[128 = 0]

ramug-vup: 144 139 142 77 154 166 125 126 145 154 157 139 116 151 155 134 120 131
 136 127 136 90 123 114 119
varol-moreb: 126 121 104 139 139 159 142 128 161 122 143 163 106 150 125 83 141 146
 125 105 140 110 114 122 118
ramug-vup: 125 139 122 124 160 87 147 137 138 132 95 157 102 132 92 63 136 168 141
 141 136 103 154 152 91
ramug-vup: 131 126 103 137 134 99 121 139 130 121 132 134 116 146 108 104 161 151
 146 128 137 119 136 145 120
bozep-konu: 82 130 126 143 107 106 129 135 115 137 109 114 139 136 105 122 162 141
 115 140 126 152 130 128 121
melud-vuv: 124 145 100 122 125 137 138 123 139 123 149 137 103 145 113 137 153 135
 142 129 164 136 160 139 116
bozep-konu: 109 106 130 145 92 109 123 141 93 138 106 102 137 129 65 134 145 120 112
 146 156 192 147 121 109
ter-fop: 135 136 147 91 123 131 93 135 92 157 178 114 102 133 171 124 145 134 113
 152 101 103 122 136 116
melud-vuv: 117 111 128 147 134 104 119 153 110 116 130 123 149 107 121 154 105 126
 126 124 93 153 124 128 159
bozep-konu: 129 135 128 142 160 103 148 139 142 151 82 133 162 157 99 122 117 113
 122 154 139 134 146 108 124
ter-fop: 145 103 169 74 117 149 99 136 100 150 148 107 125 123 134 133 117 131
 131 127 125 119 102 111 112
melud-vuv: 122 165 123 139 147 106 158 103 171 146 65 140 126 146 90 108 142 141
 140 142 170 112 172 156 108
ter-fop: 129 106 138 151 154 117 109 153 135 158 117 133 151 144 114 116 116 132
 109 128 98 124 112 126 152
bozep-konu: 158 150 119 119 120 96 116 112 117 143 116 100 129 164 130 119 175 114
 143 163 164 110 146 134 101
ramug-vup: 116 133 135 95 118 116 141 130 101 106 135 138 83 85 107 113 118 157 142
 131 137 140 158 150 92
varol-moreb: 197 142 111 136 129 111 124 96 137 101 121 120 114 121 139 131 127 106
 161 129 162 105 150 157 126
varol-moreb: 119 144 92 133 78 179 154 91 137 92 154 117 130 153 171 139 173 91 127
 120 170 141 105 83 113
ter-fop: 96 136 116 151 120 120 102 124 155 136 131 115 143 146 136 152 171 155
 139 104 109 112 111 160 170
melud-vuv: 88 120 106 149 125 98 126 159 110 109 142 126 141 118 110 157 136 141
 132 125 103 166 135 131 155
bozep-konu: 136 127 131 125 120 110 109 129 114 140 125 100 153 151 140 137 153 115
 132 144 127 122 113 115 130
ramug-vup: 134 102 97 171 141 120 114 157 128 118 154 138 148 152 138 118 136 119
 116 119 98 134 99 109 160
ramug-vup: 132 131 119 153 114 114 135 117 124 107 112 119 141 117 133 133 128 111
 127 130 128 141 128 127 135
ter-fop: 154 111 112 217 123 132 149 103 164 105 69 137 167 127 126 97 107 85 100
 111 129 139 100 113 153
melud-vuv: 91 135 142 120 120 125 124 136 115 142 131 121 131 120 134 140 132 139
 114 135 105 136 126 130 132
bozep-konu: 137 147 125 108 133 164 113 112 150 139 174 145 81 132 162 121 142 151
 129 112 126 86 131 162 130
ramug-vup: 107 112 117 165 115 123 128 138 128 126 116 128 138 129 98 124 136 130
 112 121 126 160 126 129 139
varol-moreb: 165 90 148 133 121 106 116 138 96 131 99 112 144 125 105 88 114 110 119
 142 131 137 106 104 103
ter-fop: 134 122 138 109 118 128 127 124 122 133 112 110 141 135 108 141 132 122
 142 132 154 138 129 115 115
ter-fop: 115 121 111 112 136 122 123 155 122 138 149 129 125 157 96 139 150 143
 142 133 146 144 143 120 122
ter-fop: 118 158 110 124 127 104 134 120 135 134 118 115 133 153 118 150 164 129
 148 147 156 128 159 139 122
varol-moreb: 148 110 140 112 174 68 113 175 97 136 125 136 125 108 89 127 90 150 147
 146 100 132 158 148 131
varol-moreb: 180 106 126 148 152 155 133 124 155 122 124 152 125 123 118 117 82 108
 126 106 139 123 125 126 141
ter-fop: 120 132 112 146 138 108 106 141 135 145 141 125 132 156 130 128 161 143
 128 131 114 114 128 147 147
ter-fop: 149 127 153 114 133 171 110 113 144 154 143 122 138 141 177 134 117 111
 112 120 112 92 93 114 143
varol-moreb: 154 148 108 131 166 89 132 145 119 139 136 135 133 160 139 120 134 112
 131 169 125 113 155 120 122
bozep-konu: 131 95 128 140 113 97 116 141 107 93 115 114 146 101 112 127 124 136 150
 109 112 142 102 127 139
ramug-vup: 118 100 124 159 89 102 124 133 89 89 118 115 129 91 118 102 133 128 118
 123 110 161 106 125 121
melud-vuv: 130 110 189 97 140 206 132 119 144 164 132 156 106 93 143 109 55 131 84
 105 105 113 104 119 122
bozep-konu: 82 124 131 140 82 112 119 125 109 147 102 105 121 137 79 107 183 152 111
 139 151 161 136 143 100
ramug-vup: 119 152 113 130 120 110 122 118 133 127 130 112 128 136 126 162 157 132
 147 134 142 130 153 154 139
bozep-konu: 122 134 105 153 122 84 111 136 116 112 133 109 147 138 141 144 161 128
 142 136 109 128 124 139 151
melud-vuv: 96 158 95 175 154 115 166 128 167 130 98 154 145 154 113 126 136 124 115
 138 133 138 157 128 142
melud-vuv: 164 133 156 62 145 183 146 119 127 140 150 135 120 127 151 151 78 96 132
 136 155 119 135 86 103
melud-vuv: 127 155 128 124 131 106 108 136 104 154 149 98 140 135 133 206 130 104
 125 163 124 153 175 145 156
ramug-vup: 111 131 121 125 137 105 120 145 117 128 143 133 121 131 136 114 144 150
 130 133 103 116 125 137 128
varol-moreb: 138 95 131 117 81 152 121 114 113 93 134 111 126 113 130 113 143 126 142
 99 147 137 83 106 110
ramug-vup: 172 111 149 117 140 140 103 128 128 146 133 114 146 135 142 145 105 106
 130 125 123 111 110 119 144
melud-vuv: 130 144 146 91 136 78 131 130 95 104 118 118 122 87 145 133 114 145 161
 144 105 110 140 145 114
ter-fop: 173 145 121 166 123 125 140 80 163 112 80 119 149 134 154 113 131 92 134
 125 150 99 117 133 134
melud-vuv: 119 133 112 175 137 76 134 124 146 107 84 141 125 112 106 87 141 158 139
 119 113 114 135 172 135
varol-moreb: 142 112 115 153 133 147 126 124 159 120 126 142 125 127 105 133 117 132
 135 96 142 133 128 145 150
varol-moreb: 91 75 131 118 117 172 138 156 132 109 145 161 109 108 88 90 111 169 123
 77 123 153 89 106 116
ter-fop: 110 165 98 120 155 97 134 146 125 139 157 143 103 153 128 132 156 147
 136 158 128 120 176 150 121
bozep-konu: 135 136 126 128 133 107 130 120 130 111 115 119 150 130 160 124 135 122
 144 130 113 102 106 118 134
bozep-konu: 80 131 92 175 136 57 157 157 115 83 97 141 144 103 88 126 130 148 141
 133 105 170 153 139 141
bozep-konu: 168 129 154 108 159 206 148 108 171 160 129 162 112 131 135 124 65 103
 104 116 152 109 136 113 122
melud-vuv: 126 127 126 91 126 171 154 126 129 124 146 132 141 159 157 121 131 103
 127 133 149 123 99 58 99
varol-moreb: 130 146 128 116 157 96 113 137 131 147 134 133 117 142 140 113 145 155
 139 142 107 88 138 156 129
varol-moreb: 155 157 126 120 133 83 123 114 113 128 116 113 118 128 141 122 145 124
 145 160 136 105 156 153 111
ramug-vup: 106 178 94 145 129 85 146 113 132 100 125 124 130 130 159 147 163 129
 149 147 122 117 156 150 138
140 161 133 105 165 140 143 123 143 149 141 147 117 140 162 131 109 119
 122 149 123 96 150 126 123 : ter-fop
137 112 129 88 149 136 156 155 110 121 136 149 113 123 85 122 92 127 140
 138 158 157 155 95 91 : ter-fop
152 113 118 146 170 75 134 158 128 126 92 130 167 143 90 131 105 118 148
 142 127 137 141 115 140 : bozep-konu
106 176 114 114 138 113 143 127 120 152 140 123 129 167 154 140 161 114
 116 178 135 122 161 114 111 : bozep-konu
143 125 135 129 96 131 105 93 145 117 113 112 111 115 133 108 160 152
 151 98 143 96 106 169 125 : varol-moreb
124 138 144 104 136 156 157 121 134 130 121 148 104 98 101 144 81 127
 124 127 152 150 168 133 111 : ramug-vup
147 80 174 81 122 173 87 143 116 160 153 114 131 129 128 128 109 137 125
 103 117 115 78 107 128 : bozep-konu
111 112 100 163 148 129 133 146 160 111 131 157 131 132 106 121 125 151
 135 94 115 132 120 139 158 : ter-fop
127 142 90 142 144 134 157 131 140 99 149 153 127 144 153 121 131 114
 131 130 129 126 130 103 129 : melud-vuv
107 135 137 121 123 151 126 119 144 134 135 132 121 121 142 136 129 143
 125 111 117 116 118 139 139 : varol-moreb
123 131 130 127 127 109 120 137 109 124 136 116 139 122 142 147 127 122
 129 139 108 133 127 126 139 : melud-vuv
164 101 145 117 120 124 113 128 113 131 109 99 168 144 133 129 125 98
 137 133 136 124 91 87 123 : melud-vuv
202 184 125 99 144 119 122 93 132 166 128 94 132 173 145 191 139 69 149
 185 195 110 198 138 118 : melud-vuv
105 142 123 123 113 149 125 117 140 139 139 117 137 152 147 147 159 126
 125 125 134 124 117 119 135 : ramug-vup
106 128 145 108 95 170 140 111 118 113 139 117 132 104 154 155 115 112
 118 116 127 147 108 102 126 : varol-moreb
98 141 139 111 147 154 142 140 135 160 139 143 129 144 135 135 115 127
 102 142 118 131 136 107 125 : bozep-konu
146 92 137 120 130 183 117 142 129 137 164 136 136 139 143 130 102 108
 107 108 120 134 89 86 139 : ramug-vup
150 135 133 106 145 135 142 129 123 132 128 119 157 145 147 159 105 87
 133 149 139 131 131 84 127 : melud-vuv
117 149 125 119 120 131 134 112 144 137 117 122 120 137 110 147 148 136
 141 130 161 131 155 146 121 : ramug-vup
123 119 121 128 131 126 142 139 124 108 129 142 114 103 95 139 104 137
 138 118 138 156 152 137 127 : varol-moreb
56 164 133 110 126 136 149 133 125 143 139 135 121 123 141 154 136 145
 109 144 109 142 150 128 127 : varol-moreb
196 127 117 131 119 138 102 94 147 102 143 108 131 129 166 154 134 105
 166 103 146 92 110 146 153 : varol-moreb

dos_nedis: 122 122 139 113 124 141 145 121 147 134 104 122 139 100 148 160 131 153
 120 121 119 122 108 124 133
dupum_fet: 124 132 158 160 154 146 71 110 132 136 78 166 158 129 156 110 182 101
 103 118 90 119 109 102 91
dafuv_seg: 140 104 129 99 87 117 194 126 105 130 156 90 116 117 80 156 42 162 183
 129 170 126 132 181 171
dafuv_seg: 120 157 136 126 92 162 96 119 105 103 161 146 151 173 108 78 159 117 83
 107 109 142 127 125 74
dupum_fet: 112 141 136 130 107 106 125 133 139 119 165 115 125 147 113 124 128 123
 129 139 123 94 128 105 121
dafuv_seg: 154 129 133 158 139 138 125 131 118 152 106 137 131 114 120 146 103 135
 145 148 131 128 98 141 132
noki_sem: 163 125 168 154 122 134 98 157 96 147 142 166 144 129 118 128 148 130
 139 147 111 132 107 117 114
dupum_fet: 125 151 72 121 133 142 132 128 127 118 142 108 104 138 130 103 121 129
 96 130 134 169 143 138 120
noki_sem: 116 122 134 133 115 100 159 115 145 130 133 100 121 128 102 155 75 130
 168 139 151 77 119 138 154
dofod_fide: 87 117 149 113 122 112 143 96 176 133 93 90 140 94 155 163 124 144 128
 120 103 80 109 101 135
dafuv_seg: 109 97 140 67 119 105 160 145 142 105 150 124 123 116 152 143 160 140
 131 101 137 131 172 117 157
dos_nedis: 125 151 111 134 124 116 141 149 154 127 157 118 113 133 127 151 124 138
 121 153 136 104 114 106 134
dos_nedis: 136 134 155 112 90 150 152 139 126 119 150 143 149 135 111 157 126 155
 126 120 139 109 104 137 125
dafuv_seg: 140 135 111 130 111 127 163 131 120 127 151 113 115 139 91 143 72 139
 154 140 165 118 121 160 148
dos_nedis: 129 134 121 136 129 144 127 113 134 144 101 110 131 104 138 138 113 146
 117 135 110 137 101 129 120
dofod_fide: 135 119 103 140 166 100 124 142 132 135 124 128 101 124 138 123 128 107
 146 143 142 137 153 124 151
dupum_fet: 109 124 129 137 136 98 158 115 164 125 116 113 121 132 116 163 92 117
 164 134 160 64 123 131 159
noki_sem: 168 124 143 131 115 122 125 177 96 146 172 142 120 117 118 138 131 151
 142 159 123 153 121 120 135
dofod_fide: 129 129 146 110 107 141 159 137 139 113 139 146 143 137 119 162 129 144
 130 115 153 100 117 137 137
dos_nedis: 123 105 139 117 131 97 120 133 125 143 132 103 118 98 146 124 133 135
 142 139 100 140 143 106 139
dafuv_seg: 145 131 126 126 151 142 120 157 125 114 131 181 131 147 144 127 179 113
 111 116 147 143 145 127 128
noki_sem: 130 118 120 113 114 134 150 114 115 132 124 102 124 114 116 130 90 145
 140 123 134 145 129 155 139
dos_nedis: 114 154 126 124 86 134 164 121 146 110 163 112 133 157 88 151 88 142 131
 130 156 78 105 139 127
dofod_fide: 135 127 133 103 109 139 140 146 120 121 151 133 131 125 132 135 143 149
 115 121 127 146 131 127 127
noki_sem: 119 147 126 134 105 129 125 122 139 140 140 94 128 115 126 135 111 152
 114 149 100 118 98 108 112
dafuv_seg: 127 80 121 101 163 110 133 119 108 121 97 136 116 117 145 103 137 102
 154 95 146 167 190 157 160
noki_sem: 139 127 131 127 128 119 128 150 124 131 147 135 122 126 130 134 137 133
 132 139 128 133 131 118 134
dos_nedis: 120 136 131 117 127 181 158 99 162 128 65 136 157 104 150 179 125 159
 101 102 134 114 82 147 124
dofod_fide: 124 135 118 132 130 122 120 130 145 156 120 88 117 83 157 143 125 160
 111 158 84 142 101 94 122
noki_sem: 125 128 121 136 150 108 138 141 145 111 134 155 119 157 121 136 137 97
 146 125 169 94 149 131 149
dofod_fide: 113 123 138 143 142 114 135 107 149 122 102 135 135 141 120 141 114 104
 152 120 149 78 126 135 140
dupum_fet: 154 88 137 108 130 111 139 147 83 131 144 136 117 122 114 113 115 125
 169 121 147 167 169 159 158
dos_nedis: 131 139 113 136 148 160 131 117 151 143 77 129 135 98 160 156 133 148
 101 129 116 139 93 127 122
dafuv_seg: 107 152 87 157 143 118 108 98 136 122 122 101 111 154 113 88 103 94 120
 135 129 122 137 131 112
dupum_fet: 136 136 109 140 121 136 108 118 100 140 135 104 119 125 116 92 106 130
 120 140 107 168 126 137 109
noki_sem: 143 139 128 132 109 140 122 139 112 141 147 118 128 118 121 127 119 151
 119 146 110 149 108 124 115
dos_nedis: 124 111 162 105 90 112 141 133 107 113 170 128 137 147 98 121 120 129
 153 115 137 111 147 136 134
dupum_fet: 109 140 169 149 123 128 105 118 160 129 111 145 157 132 139 149 159 122
 116 130 103 68 92 89 105
dupum_fet: 130 141 99 143 144 155 124 105 133 140 88 115 127 113 139 127 110 134
 109 130 121 150 107 142 118
dafuv_seg: 105 149 116 138 128 130 98 111 136 116 132 121 130 150 132 93 149 107 97
 123 107 125 133 108 97
noki_sem: 98 136 138 139 125 125 118 94 156 128 102 110 141 127 133 130 124 120
 121 123 109 89 109 112 113
dupum_fet: 120 145 100 142 129 136 143 105 146 138 108 95 120 118 122 141 84 139
 126 141 131 119 103 139 129
dofod_fide: 140 134 108 126 129 151 158 125 118 107 128 154 128 162 98 131 103 115
 138 107 186 127 138 180 141
dofod_fide: 161 154 120 157 122 143 113 160 115 154 151 131 122 117 124 139 124 154
 114 171 109 148 88 112 113
dofod_fide: 129 123 137 114 111 136 98 128 96 126 147 123 134 128 132 84 154 130 106
 119 92 172 145 119 101
132 104 136 123 154 87 114 157 122 123 148 149 112 135 141 114 165 100
 149 130 135 131 174 108 149 : dofod_fide
145 142 115 148 146 167 113 121 115 125 100 163 139 145 126 114 137 113
 109 116 140 149 118 153 110 : dos_nedis
148 117 135 123 138 131 143 150 125 132 125 150 128 119 133 153 134 136
 141 129 146 133 128 137 148 : dafuv_seg
136 125 103 112 151 152 147 132 136 122 101 144 124 117 151 143 141 135
 112 111 148 156 136 147 141 : dupum_fet
112 89 141 105 151 90 121 126 125 117 121 133 120 126 147 106 156 98 150
 106 129 132 184 121 150 : dos_nedis
138 135 133 143 124 144 118 123 114 131 123 140 138 137 115 121 121 125
 127 128 128 131 115 139 115 : noki_sem
118 92 142 106 125 109 141 109 121 138 109 97 126 96 135 130 105 138 155
 118 117 137 144 137 149 : dafuv_seg
148 144 94 160 153 126 124 140 130 150 121 119 105 116 129 136 104 131
 132 163 132 142 111 128 135 : dofod_fide
132 144 125 132 112 128 137 141 136 132 152 118 124 128 120 145 117 146
 124 147 127 116 108 118 126 : dos_nedis
97 159 107 124 96 91 143 136 155 106 200 89 105 164 99 123 108 124 126
 149 139 81 136 101 127 : dupum_fet
145 102 129 91 106 95 147 166 85 113 201 125 104 144 101 103 122 128 160
 127 152 162 186 143 156 : dupum_fet
98 125 128 139 108 100 133 82 145 154 110 45 121 93 118 132 59 146 151
 152 91 99 101 118 128 : dafuv_seg
136 130 96 141 167 157 107 111 120 135 77 140 125 120 151 104 139 113
 105 116 123 175 134 147 117 : dupum_fet
148 125 147 169 148 100 65 151 92 139 151 159 123 152 119 78 161 85 143
 151 107 138 148 103 109 : dofod_fide
119 139 142 133 106 151 131 103 132 126 115 124 149 133 114 134 112 136
 120 119 122 107 99 137 110 : dofod_fide
130 110 136 101 125 122 148 140 127 120 136 134 126 121 135 140 137 136
 137 116 140 134 147 133 147 : dafuv_seg
95 134 111 111 119 106 136 115 151 113 146 94 115 136 130 117 124 123
 120 124 125 112 147 112 129 : dafuv_seg
107 125 136 89 105 116 148 139 147 108 161 117 127 129 138 140 151 143
 115 116 126 115 144 107 134 : dafuv_seg
147 141 106 149 155 98 101 177 122 131 172 148 98 145 134 109 161 106
 126 162 130 144 151 97 132 : dos_nedis
110 156 96 151 136 125 108 109 142 125 127 107 117 145 124 102 119 109
 108 139 119 121 124 117 108 : dupum_fet
145 132 127 159 149 131 120 132 132 151 102 136 127 113 133 147 117 129
 138 150 126 122 101 126 132 : dafuv_seg
